Here is a tiny trained network, its code and every weight. The questions are about switching its units off for an input and a class, where a switched-off unit gives its printed mean instead of its output.

import numpy as np


def w(rows, s, z=0):
    codes = np.array(rows[::2]) - 128.0
    scale = np.full(codes.shape[1], s)
    scale[-1] = z or s
    return codes * scale


def norm(h):
    return h / np.sqrt((h * h).mean(-1, keepdims=True) + 1e-5)


def f(y):
    return y / 2 * (1 + np.tanh(0.7978845608 * (y + 0.044715 * y**3)))


def log_softmax(a):
    a = a - a.max(-1, keepdims=True)
    return a - np.log(np.exp(a).sum(-1, keepdims=True))


def net(x, mask):
    res = np.array(x, float).reshape(1, 4) / 4 @ E
    u = 0
    for l in range(2):
        y = f(norm(res) @ A[l][:, :-1].T + A[l][:, -1])
        res = res + np.where(mask[u : u + 9], y, B[l][:, -1]) @ B[l][:, :-1]
        u += 9
    return log_softmax(norm(res)[-1] @ U[:, :-1].T + U[:, -1])


A, B = {}, {}
E = w([
[157,108,98,159,61,133,73,145,170,239],'x0',
[126,123,124,134,123,107,133,131,142,121],'x1',
[41,110,52,111,131,142,155,61,150,136],'x2',
[156,121,124,225,110,64,55,132,2,84],'x3',
],0.0098)
A[0] = w([
[178,155,137,100,101,127,163,127,139,97,100],'0.n1',
[93,156,107,100,142,140,129,86,161,107,20],'0.n2',
[123,149,102,168,90,107,121,147,90,194,14],'0.n3',
[193,141,134,154,63,136,120,118,170,214,172],'0.n4',
[91,71,56,143,144,144,53,106,171,187,57],'0.n5',
[109,103,103,165,92,130,57,172,144,184,3],'0.n6',
[177,99,152,112,144,183,153,185,174,124,141],'0.n7',
[115,68,77,154,175,82,125,96,94,130,75],'0.n8',
[148,130,98,157,96,135,125,125,164,252,170],'0.n9',
],0.011,0.0042)
B[0] = w([
[202,18,156,69,11,161,130,112,95,131,145],'0.n1',
[69,130,193,133,151,71,90,63,215,108,161],'0.n2',
[170,86,136,203,99,131,70,87,175,67,169],'0.n3',
[122,219,119,115,195,94,178,94,104,192,239],'0.n4',
[76,57,72,101,93,174,118,119,84,103,213],'0.n5',
[163,59,255,131,137,91,77,41,155,71,190],'0.n6',
[176,147,104,130,66,112,186,38,181,92,192],'0.n7',
[215,181,80,103,114,182,120,96,102,134,167],'0.n8',
[146,156,94,120,101,142,166,221,127,147,254],'0.n9',
],0.0091,0.0097)
A[1] = w([
[112,78,148,129,63,130,117,223,30,26,135],'1.n1',
[39,6,76,18,199,208,142,123,179,220,157],'1.n2',
[95,249,39,191,183,125,98,66,225,43,101],'1.n3',
[206,84,204,49,91,204,224,154,164,72,6],'1.n4',
[183,100,200,211,186,147,88,225,127,119,102],'1.n5',
[31,1,80,133,141,76,50,74,107,125,38],'1.n6',
[69,124,54,242,167,125,122,94,33,97,5],'1.n7',
[131,77,207,54,140,128,166,85,230,48,51],'1.n8',
[232,145,66,178,95,123,188,253,90,109,133],'1.n9',
],0.007,0.0028)
B[1] = w([
[77,137,175,99,143,215,144,205,198,199,192],'1.n1',
[109,151,135,254,211,37,83,211,87,125,254],'1.n2',
[90,130,131,61,206,145,165,91,78,188,182],'1.n3',
[200,41,83,132,18,196,72,144,71,60,207],'1.n4',
[53,229,178,154,140,91,63,198,137,68,180],'1.n5',
[239,95,213,116,24,206,179,89,184,100,168],'1.n6',
[149,111,118,18,99,107,251,95,95,140,187],'1.n7',
[123,42,154,200,144,117,23,77,116,152,217],'1.n8',
[25,127,149,48,187,199,130,152,208,101,200],'1.n9',
],0.0085,0.0068)
U = w([
[197,24,94,172,40,189,90,70,116,79,254],'0',
[196,190,155,84,80,124,228,156,224,204,71],'1',
[27,21,155,190,229,118,115,38,160,122,31],'2',
[56,117,36,207,149,88,176,175,148,200,149],'3',
[83,175,226,72,169,211,126,208,106,60,80],'4',
[171,219,194,194,114,44,57,151,102,106,96],'5',
[107,159,87,67,160,167,193,33,2,103,69],'6',
],0.014,0.0062)

Each question gives the input, the list of numbers given to net, and the class t.
The units are the neurons (one row each of A and B). Each row of codes is followed by its name. A weight is (code - 128) times the scale printed after its matrix; where a second scale follows, it is the last column's (A, B and U).
mask holds one flag per neuron, layer by layer. A switched-off neuron (its flag False) gives its mean, the last column of its row in B, instead of its output. The means were averaged over made-up inputs and are rounded, as every weight is.
A unit's drop is (log p(t) with every unit on - log p(t) with that unit switched off) / (log p(t) with every unit on - log p(t) with every unit switched off).
The circuit of an input: a set's keep is (log p(t) with only the set's units on - log p(t) with every unit switched off) / (log p(t) with every unit on - log p(t) with every unit switched off). Starting from the 12 units with the biggest drops (on a tie, the unit counted first), units are removed one at a time, each time the one whose removal leaves the highest keep (on an exact tie, the one counted first), for as long as the keep stays at least 0.8.
units of the circuit, in order: the units of the circuit, biggest drop first
k most important neurons: the k neurons with the biggest drops, biggest first
top k neurons in layer l: the k neurons of layer l with the biggest drops, biggest first
drop of u: that unit's drop, to one decimal
input [0,-7,-6,-5], class 0: units of the circuit, in order	1.n4
input [-5,-1,3,0], class 2: 2 most important neurons	0.n2, 0.n4
input [7,-4,-2,1], class 5: units of the circuit, in order	0.n6, 0.n4
input [-1,-7,1,-7], class 2: top 4 neurons in layer 0	0.n2, 0.n9, 0.n8, 0.n6
input [4,-1,-1,0], class 1: 3 most important neurons	0.n4, 0.n9, 1.n2
input [1,0,8,-6], class 3: 3 most important neurons	0.n6, 1.n2, 0.n3
input [0,4,-1,-8], class 0: top 2 neurons in layer 1	1.n4, 1.n8
input [8,-2,-1,6], class 5: top 3 neurons in layer 0	0.n6, 0.n4, 0.n9
input [0,-8,7,-8], class 2: 3 most important neurons	0.n2, 1.n8, 0.n4
input [6,-8,0,3], class 5: 3 most important neurons	0.n6, 0.n9, 0.n4
input [7,8,0,0], class 1: top 4 neurons in layer 0	0.n4, 0.n9, 0.n6, 0.n3
input [-3,-5,1,-8], class 2: 3 most important neurons	0.n2, 0.n9, 1.n2
input [-3,-6,1,5], class 6: 4 most important neurons	0.n9, 1.n7, 0.n8, 0.n1
input [4,5,1,-4], class 3: units of the circuit, in order	1.n2
input [-5,-8,6,0], class 2: 3 most important neurons	0.n2, 0.n4, 1.n8
input [-2,-6,-8,0], class 0: top 2 neurons in layer 0	0.n7, 0.n9
input [-8,-7,8,-3], class 2: drop of 1.n3	0.0
input [4,-6,4,-1], class 3: drop of 0.n9	1.1
input [4,-8,6,-8], class 3: drop of 1.n2	0.1
input [1,-6,2,-4], class 3: top neuron in layer 0	0.n6
